Here is a tiny trained network, its code and every weight. The questions are about switching its units off for an input and a target symbol, where a switched-off unit gives its printed mean instead of its output.

import numpy as np


def w(rows, s, z=0):
    codes = np.array(rows[::2]) - 128.0
    scale = np.full(codes.shape[1], s)
    scale[-1] = z or s
    return codes * scale


def norm(h):
    return h / np.sqrt((h * h).mean(-1, keepdims=True) + 1e-5)


def f(y):
    return y / 2 * (1 + np.tanh(0.7978845608 * (y + 0.044715 * y**3)))


def softmax(a):
    e = np.exp(a - a.max(-1, keepdims=True))
    return e / e.sum(-1, keepdims=True)


def log_softmax(a):
    a = a - a.max(-1, keepdims=True)
    return a - np.log(np.exp(a).sum(-1, keepdims=True))


def net(x, mask):
    ids = ['ΣΨγηλμτ'.index(c) for c in x.split()]
    T = len(ids)
    res = E[ids] + P[:T]
    r = norm(res)
    for j in range(2):
        rows = slice(3 * j, 3 * j + 3)
        q, k, v = (r @ M[0][rows].T for M in (Q, K, V))
        z = softmax(np.where(np.tri(T) > 0, q @ k.T / 3**0.5, -1e9)) @ v
        o = O[0][rows]
        res = res + np.where(mask[j], z, o[:, -1]) @ o[:, :-1]
    y = f(norm(res) @ A[0][:, :-1].T + A[0][:, -1])
    res = res + np.where(mask[2:26], y, B[0][:, -1]) @ B[0][:, :-1]
    return log_softmax(norm(res)[-1] @ U[:, :-1].T + U[:, -1])


Q, K, V, O, A, B = {}, {}, {}, {}, {}, {}
E = w([
[187,130,153],'Σ',
[210,126,84],'Ψ',
[158,117,149],'γ',
[147,134,251],'η',
[83,85,121],'λ',
[125,195,220],'μ',
[132,158,89],'τ',
],0.023)
P = w([
[98,55,86],'0',
[229,251,131],'1',
[200,255,119],'2',
[126,233,126],'3',
[101,221,89],'4',
[79,218,82],'5',
],0.0065)
Q[0] = w([
[157,59,174],'head 0',
[119,98,52],'head 0',
[120,112,248],'head 0',
[103,138,171],'head 1',
[130,204,251],'head 1',
[156,97,68],'head 1',
],0.028)
K[0] = w([
[147,187,155],'head 0',
[206,70,130],'head 0',
[67,251,100],'head 0',
[95,131,181],'head 1',
[121,213,252],'head 1',
[150,93,61],'head 1',
],0.025)
V[0] = w([
[137,181,34],'head 0',
[56,181,155],'head 0',
[163,4,153],'head 0',
[118,128,119],'head 1',
[148,121,211],'head 1',
[174,139,163],'head 1',
],0.032)
O[0] = w([
[168,181,204,157],'head 0',
[40,187,121,69],'head 0',
[142,5,104,85],'head 0',
[134,126,122,103],'head 1',
[126,73,183,237],'head 1',
[81,133,184,255],'head 1',
],0.031,0.0078)
A[0] = w([
[213,139,112,58],'neuron 0',
[111,193,95,112],'neuron 1',
[157,178,83,195],'neuron 2',
[91,130,2,33],'neuron 3',
[120,200,95,144],'neuron 4',
[158,198,109,33],'neuron 5',
[130,135,119,93],'neuron 6',
[138,156,110,51],'neuron 7',
[131,45,102,201],'neuron 8',
[152,167,145,3],'neuron 9',
[153,184,99,131],'neuron 10',
[76,163,77,98],'neuron 11',
[127,131,134,133],'neuron 12',
[101,136,116,129],'neuron 13',
[172,138,79,61],'neuron 14',
[164,169,140,100],'neuron 15',
[135,123,130,90],'neuron 16',
[198,196,79,79],'neuron 17',
[131,123,127,82],'neuron 18',
[80,133,118,199],'neuron 19',
[89,165,62,121],'neuron 20',
[174,95,198,190],'neuron 21',
[173,143,64,63],'neuron 22',
[176,113,125,155],'neuron 23',
],0.031,0.0069)
B[0] = w([
[56,237,129,163],'neuron 0',
[214,104,75,175],'neuron 1',
[110,55,121,165],'neuron 2',
[7,26,153,181],'neuron 3',
[213,124,67,188],'neuron 4',
[185,50,148,165],'neuron 5',
[129,126,132,122],'neuron 6',
[142,107,113,128],'neuron 7',
[127,253,221,251],'neuron 8',
[139,159,190,149],'neuron 9',
[107,67,102,163],'neuron 10',
[106,155,37,156],'neuron 11',
[130,127,121,132],'neuron 12',
[101,146,140,137],'neuron 13',
[173,190,150,155],'neuron 14',
[103,158,160,168],'neuron 15',
[128,132,132,123],'neuron 16',
[65,54,54,166],'neuron 17',
[130,131,137,121],'neuron 18',
[66,173,118,168],'neuron 19',
[120,165,32,157],'neuron 20',
[117,75,1,217],'neuron 21',
[204,165,187,162],'neuron 22',
[73,124,132,172],'neuron 23',
],0.051,0.015)
U = w([
[186,41,185,152],'Σ',
[138,91,97,128],'Ψ',
[228,72,95,255],'γ',
[80,132,217,91],'η',
[63,110,139,76],'λ',
[148,229,56,27],'μ',
[248,176,194,135],'τ',
],0.013,0.0048)

Each question gives the input, a string of symbols that net reads in full, and the target symbol t.
The units are the heads (3 rows each of Q, K, V and O) and the neurons (one row each of A and B). Each row of codes is followed by its name. A weight is (code - 128) times the scale printed after its matrix; where a second scale follows, it is the last column's (O, A, B and U).
mask holds one flag per unit, heads first, then neurons. A switched-off unit (its flag False) gives its mean, the last column of its rows in O or B, instead of its output. The means were averaged over made-up inputs and are rounded, as every weight is.
A unit's drop is (log p(t) with every unit on - log p(t) with that unit switched off) / (log p(t) with every unit on - log p(t) with every unit switched off).
The circuit of an input: a set's keep is (log p(t) with only the set's units on - log p(t) with every unit switched off) / (log p(t) with every unit on - log p(t) with every unit switched off). Starting from the 12 units with the biggest drops (on a tie, the unit counted first), units are removed one at a time, each time the one whose removal leaves the highest keep (on an exact tie, the one counted first), for as long as the keep stays at least 0.8.
circuit, biggest first: the units of the circuit, biggest drop first
most important unit: the unit with the biggest drop
top k neurons: the k neurons with the biggest drops, biggest first
heads that matter: for each layer, one digit per head in row order, 1 if its drop is at least 0.15 and else 0, layers parted by /
drop when u is switched off: that unit's drop, to one decimal
input μ τ Σ, target τ: circuit, biggest first => (head 1; neuron 3)
input Σ μ η λ Σ, target η: most important unit => head 1
input Σ τ μ τ τ μ, target τ: heads that matter => 10
input Ψ η γ, target η: circuit, biggest first => (head 0; head 1; neuron 8)
input Ψ λ γ, target λ: circuit, biggest first => (head 0; neuron 4)
input λ Σ Σ, target λ: top 3 neurons => (neuron 4; neuron 21; neuron 1)
input μ γ τ γ Ψ, target Ψ: top 3 neurons => (neuron 17; neuron 0; neuron 8)
input τ μ η Σ τ Ψ, target γ: circuit, biggest first => (head 1; neuron 5)
input γ γ τ μ μ, target τ: heads that matter => 11
input γ Σ μ λ, target Σ: heads that matter => 10
input μ η λ, target Ψ: heads that matter => 11
input γ η λ Σ λ Σ, target λ: circuit, biggest first => (head 1; head 0; neuron 8)
input λ γ Ψ Ψ, target η: top 2 neurons => (neuron 8; neuron 3)
input γ γ Σ, target γ: heads that matter => 01
input λ Σ τ τ, target η: top 2 neurons => (neuron 3; neuron 8)
input Σ Σ Σ η Σ, target η: most important unit => head 0
input Σ λ η λ, target τ: top 2 neurons => (neuron 8; neuron 22)
input λ Ψ γ τ, target η: top 2 neurons => (neuron 8; neuron 3)
input Ψ τ τ γ τ γ, target τ: drop when head 0 is switched off => 1.4
input η τ γ Σ Σ Ψ, target λ: drop when neuron 3 is switched off => 0.9
input τ Σ Σ η λ, target γ: drop when neuron 22 is switched off => 0.1
